Below are the code and all the weights of a small trained network. Each question names an input and a target symbol and asks about switching units off, where a switched-off unit gives its printed mean instead of its output.

import numpy as np


def w(rows, s, z=0):
    codes = np.array(rows[::2]) - 128.0
    scale = np.full(codes.shape[1], s)
    scale[-1] = z or s
    return codes * scale


def norm(h):
    return h / np.sqrt((h * h).mean(-1, keepdims=True) + 1e-5)


def f(y):
    return np.maximum(y, 0)


def softmax(a):
    e = np.exp(a - a.max(-1, keepdims=True))
    return e / e.sum(-1, keepdims=True)


def log_softmax(a):
    a = a - a.max(-1, keepdims=True)
    return a - np.log(np.exp(a).sum(-1, keepdims=True))


def net(x, mask):
    ids = ['ΓΛΠΦαβδεζηθξσψ'.index(c) for c in x.split()]
    T = len(ids)
    res = E[ids] + P[:T]
    u = 0
    for l in range(3):
        q, k, v = (norm(res) @ M[l].T for M in (Q, K, V))
        z = softmax(np.where(np.tri(T) > 0, q @ k.T / 4**0.5, -1e9)) @ v
        res = res + np.where(mask[u], z, O[l][:, -1]) @ O[l][:, :-1]
        u += 1
        y = f(norm(res) @ A[l][:, :-1].T + A[l][:, -1])
        res = res + np.where(mask[u : u + 4], y, B[l][:, -1]) @ B[l][:, :-1]
        u += 4
    return log_softmax(norm(res)[-1] @ U[:, :-1].T + U[:, -1])


Q, K, V, O, A, B = {}, {}, {}, {}, {}, {}
E = w([
[116,126,62,91,133,119,166,101],'Γ',
[76,181,109,59,117,199,90,128],'Λ',
[90,25,129,183,128,65,204,199],'Π',
[145,83,62,133,111,141,190,142],'Φ',
[106,116,124,65,146,39,159,210],'α',
[174,173,165,148,145,94,97,215],'β',
[153,55,81,156,32,87,3,167],'δ',
[122,129,138,153,191,164,163,130],'ε',
[113,124,106,123,181,165,224,183],'ζ',
[62,137,77,50,116,160,153,121],'η',
[124,155,118,78,206,168,133,145],'θ',
[151,137,55,63,84,52,56,207],'ξ',
[93,134,119,107,108,231,165,157],'σ',
[136,124,91,83,116,197,187,172],'ψ',
],0.0025)
P = w([
[86,113,154,80,170,215,106,124],'0',
[164,133,249,9,2,189,246,142],'1',
[183,61,155,87,209,197,122,86],'2',
[50,160,137,155,161,129,91,156],'3',
[149,166,253,41,12,88,210,141],'4',
[178,73,175,112,212,132,110,93],'5',
[35,179,141,196,159,75,90,180],'6',
],0.0026)
Q[0] = w([
[133,144,208,106,76,60,149,135],'L0H1',
[172,100,113,133,58,140,145,11],'L0H1',
[157,114,154,123,71,165,142,104],'L0H1',
[168,99,109,109,162,147,132,64],'L0H1',
],0.012)
K[0] = w([
[42,214,49,204,128,94,110,162],'L0H1',
[79,163,81,117,107,230,169,47],'L0H1',
[78,145,73,162,130,254,123,82],'L0H1',
[149,173,145,50,173,201,174,53],'L0H1',
],0.0076)
V[0] = w([
[27,28,141,144,141,82,231,85],'L0H1',
[155,151,7,2,138,26,148,181],'L0H1',
[147,223,185,122,206,79,174,42],'L0H1',
[164,240,51,93,172,182,186,141],'L0H1',
],0.0028)
O[0] = w([
[78,36,168,102,192,86,86,182,42],'L0H1',
[138,145,77,156,88,226,75,253,194],'L0H1',
[110,80,213,159,55,225,84,77,1],'L0H1',
[146,145,169,205,55,95,80,142,139],'L0H1',
],0.004,0.0015)
A[0] = w([
[177,105,98,149,124,125,40,133,254],'L0N1',
[56,162,56,124,173,134,55,92,146],'L0N2',
[162,69,185,190,194,155,163,118,69],'L0N3',
[134,252,160,73,73,106,136,152,28],'L0N4',
],0.0035,0.0015)
B[0] = w([
[178,157,122,101,176,85,84,63,244],'L0N1',
[137,175,132,147,135,55,197,30,235],'L0N2',
[202,161,58,150,89,185,158,167,194],'L0N3',
[173,2,120,251,64,112,126,152,251],'L0N4',
],0.0035,0.0021)
Q[1] = w([
[120,137,69,28,182,214,150,200],'L1H1',
[70,101,110,95,171,202,71,22],'L1H1',
[138,134,202,126,154,63,248,188],'L1H1',
[36,75,44,3,153,128,114,83],'L1H1',
],0.0047)
K[1] = w([
[150,183,150,57,192,161,171,184],'L1H1',
[190,158,181,94,168,192,131,20],'L1H1',
[65,38,117,156,134,72,231,199],'L1H1',
[217,67,91,2,201,139,149,54],'L1H1',
],0.0052)
V[1] = w([
[20,182,120,136,158,157,72,128],'L1H1',
[118,68,128,100,126,68,138,117],'L1H1',
[80,177,165,129,68,91,182,180],'L1H1',
[126,131,119,4,81,153,167,163],'L1H1',
],0.0025)
O[1] = w([
[164,154,103,121,168,51,232,107,5],'L1H1',
[173,170,76,157,132,221,107,147,110],'L1H1',
[235,79,150,160,93,174,125,94,129],'L1H1',
[140,186,217,178,4,105,105,94,202],'L1H1',
],0.0025,0.0014)
A[1] = w([
[107,220,80,122,74,85,195,131,97],'L1N1',
[247,105,57,49,64,109,70,121,38],'L1N2',
[84,4,43,98,211,156,139,91,101],'L1N3',
[133,184,81,71,113,108,27,31,251],'L1N4',
],0.0032,0.0013)
B[1] = w([
[149,93,58,119,118,189,140,140,208],'L1N1',
[112,114,197,126,208,192,255,122,242],'L1N2',
[143,100,120,226,61,155,166,98,171],'L1N3',
[90,159,172,183,145,120,155,208,252],'L1N4',
],0.0047,0.0026)
Q[2] = w([
[75,119,84,99,214,177,61,44],'L2H1',
[2,211,192,198,102,108,129,136],'L2H1',
[124,169,85,196,130,92,175,237],'L2H1',
[146,185,146,98,55,31,123,222],'L2H1',
],0.0063)
K[2] = w([
[202,115,250,8,103,203,233,142],'L2H1',
[47,166,215,230,95,64,159,164],'L2H1',
[137,111,89,172,94,15,101,215],'L2H1',
[1,242,11,91,100,48,30,141],'L2H1',
],0.0051)
V[2] = w([
[157,128,162,62,152,107,154,176],'L2H1',
[110,195,86,88,142,68,38,103],'L2H1',
[27,150,88,87,89,158,152,61],'L2H1',
[183,172,167,171,255,140,151,95],'L2H1',
],0.0035)
O[2] = w([
[87,19,80,189,91,101,95,84,146],'L2H1',
[132,153,138,105,147,253,187,50,4],'L2H1',
[229,57,212,144,141,169,189,186,88],'L2H1',
[174,135,108,36,84,93,38,85,214],'L2H1',
],0.003,0.0036)
A[2] = w([
[35,174,106,187,107,109,77,163,78],'L2N1',
[146,88,162,102,89,116,145,194,253],'L2N2',
[39,85,72,124,152,148,228,120,113],'L2N3',
[166,123,140,84,2,122,106,152,7],'L2N4',
],0.0039,0.0014)
B[2] = w([
[199,80,159,66,98,173,131,101,216],'L2N1',
[80,139,83,82,143,149,144,85,252],'L2N2',
[108,159,201,177,164,150,23,52,183],'L2N3',
[115,189,80,191,252,116,62,97,199],'L2N4',
],0.0043,0.0033)
U = w([
[245,195,186,174,131,142,194,108,36],'Γ',
[69,169,157,90,164,86,199,223,171],'Λ',
[27,75,170,199,170,33,62,139,102],'Π',
[123,75,97,232,73,64,159,169,139],'Φ',
[108,110,173,90,168,234,17,192,97],'α',
[210,145,122,196,35,134,38,32,160],'β',
[59,227,40,166,188,74,127,50,77],'δ',
[204,33,156,129,146,72,205,44,128],'ε',
[71,45,89,2,134,68,114,152,126],'ζ',
[28,125,176,200,163,230,173,94,111],'η',
[109,206,226,16,98,61,112,57,87],'θ',
[149,161,18,149,103,205,117,221,113],'ξ',
[158,105,97,2,143,188,205,59,197],'σ',
[143,61,202,115,64,173,165,195,254],'ψ',
],0.0089,0.0028)

Each question gives the input, a string of symbols that net reads in full, and the target symbol t.
The units are the heads (4 rows each of Q, K, V and O) and the neurons (one row each of A and B). Each row of codes is followed by its name. A weight is (code - 128) times the scale printed after its matrix; where a second scale follows, it is the last column's (O, A, B and U).
mask holds one flag per unit, layer by layer, with each layer's heads first. A switched-off unit (its flag False) gives its mean, the last column of its rows in O or B, instead of its output. The means were averaged over made-up inputs and are rounded, as every weight is.
A unit's drop is (log p(t) with every unit on - log p(t) with that unit switched off) / (log p(t) with every unit on - log p(t) with every unit switched off).
The circuit of an input: a set's keep is (log p(t) with only the set's units on - log p(t) with every unit switched off) / (log p(t) with every unit on - log p(t) with every unit switched off). Starting from the 12 units with the biggest drops (on a tie, the unit counted first), units are removed one at a time, each time the one whose removal leaves the highest keep (on an exact tie, the one counted first), for as long as the keep stays at least 0.8.
units of the circuit, in order: the units of the circuit, biggest drop first
unit that matters most: the unit with the biggest drop
top k neurons: the k neurons with the biggest drops, biggest first
k most important neurons of layer l: the k neurons of layer l with the biggest drops, biggest first
input β ε α η, target α: unit that matters most -> L0H1
input ε δ δ, target Π: top 2 neurons -> L1N4, L2N1
input ε Π θ β θ, target δ: units of the circuit, in order -> L2N4, L2H1
input δ ζ α, target ζ: units of the circuit, in order -> L2H1, L1N4, L2N4
input ξ ξ θ η θ, target ψ: units of the circuit, in order -> L0N4, L0H1
input ξ θ Φ ε, target ξ: top 2 neurons -> L1N2, L1N1
input ε ε Π, target Φ: units of the circuit, in order -> L1N3, L2H1
input η ζ θ, target α: top 3 neurons -> L0N2, L2N4, L0N3
input ψ β Π ε η Γ, target η: top 2 neurons -> L1N2, L1N4
input ξ Π Π θ, target Π: units of the circuit, in order -> L0H1, L1N3, L2H1
input ξ η β, target Γ: top 3 neurons -> L0N3, L2N4, L2N3
input θ δ δ, target Π: top 2 neurons -> L1N4, L1N2
input θ Λ θ ψ, target ψ: 2 most important neurons of layer 1 -> L1N2, L1N1
input ε β θ ε δ, target θ: top 3 neurons -> L1N2, L2N2, L0N4
input ζ Γ ε ξ δ, target ξ: units of the circuit, in order -> L0H1
input ε δ ψ δ η, target σ: top 2 neurons -> L0N4, L1N1
input ψ ξ ε, target β: units of the circuit, in order -> L0H1, L0N3, L2H1
input δ Φ δ β, target β: units of the circuit, in order -> L0H1, L2N1
input θ δ β θ θ σ, target δ: 2 most important neurons of layer 0 -> L0N3, L0N4
input β σ α, target ζ: units of the circuit, in order -> L2H1, L2N4
input δ ε ζ β Γ, target δ: units of the circuit, in order -> L2N4
input ε ψ ξ ψ σ θ δ, target δ: units of the circuit, in order -> L0H1, L2H1
input ξ ξ ξ η, target ξ: top 2 neurons -> L1N2, L1N1
input β Λ δ ε θ Γ, target η: top 3 neurons -> L1N2, L0N3, L0N4
input ζ θ θ θ θ θ, target α: top 2 neurons -> L0N2, L0N4
input δ η ζ, target ξ: top 2 neurons -> L0N3, L2N3
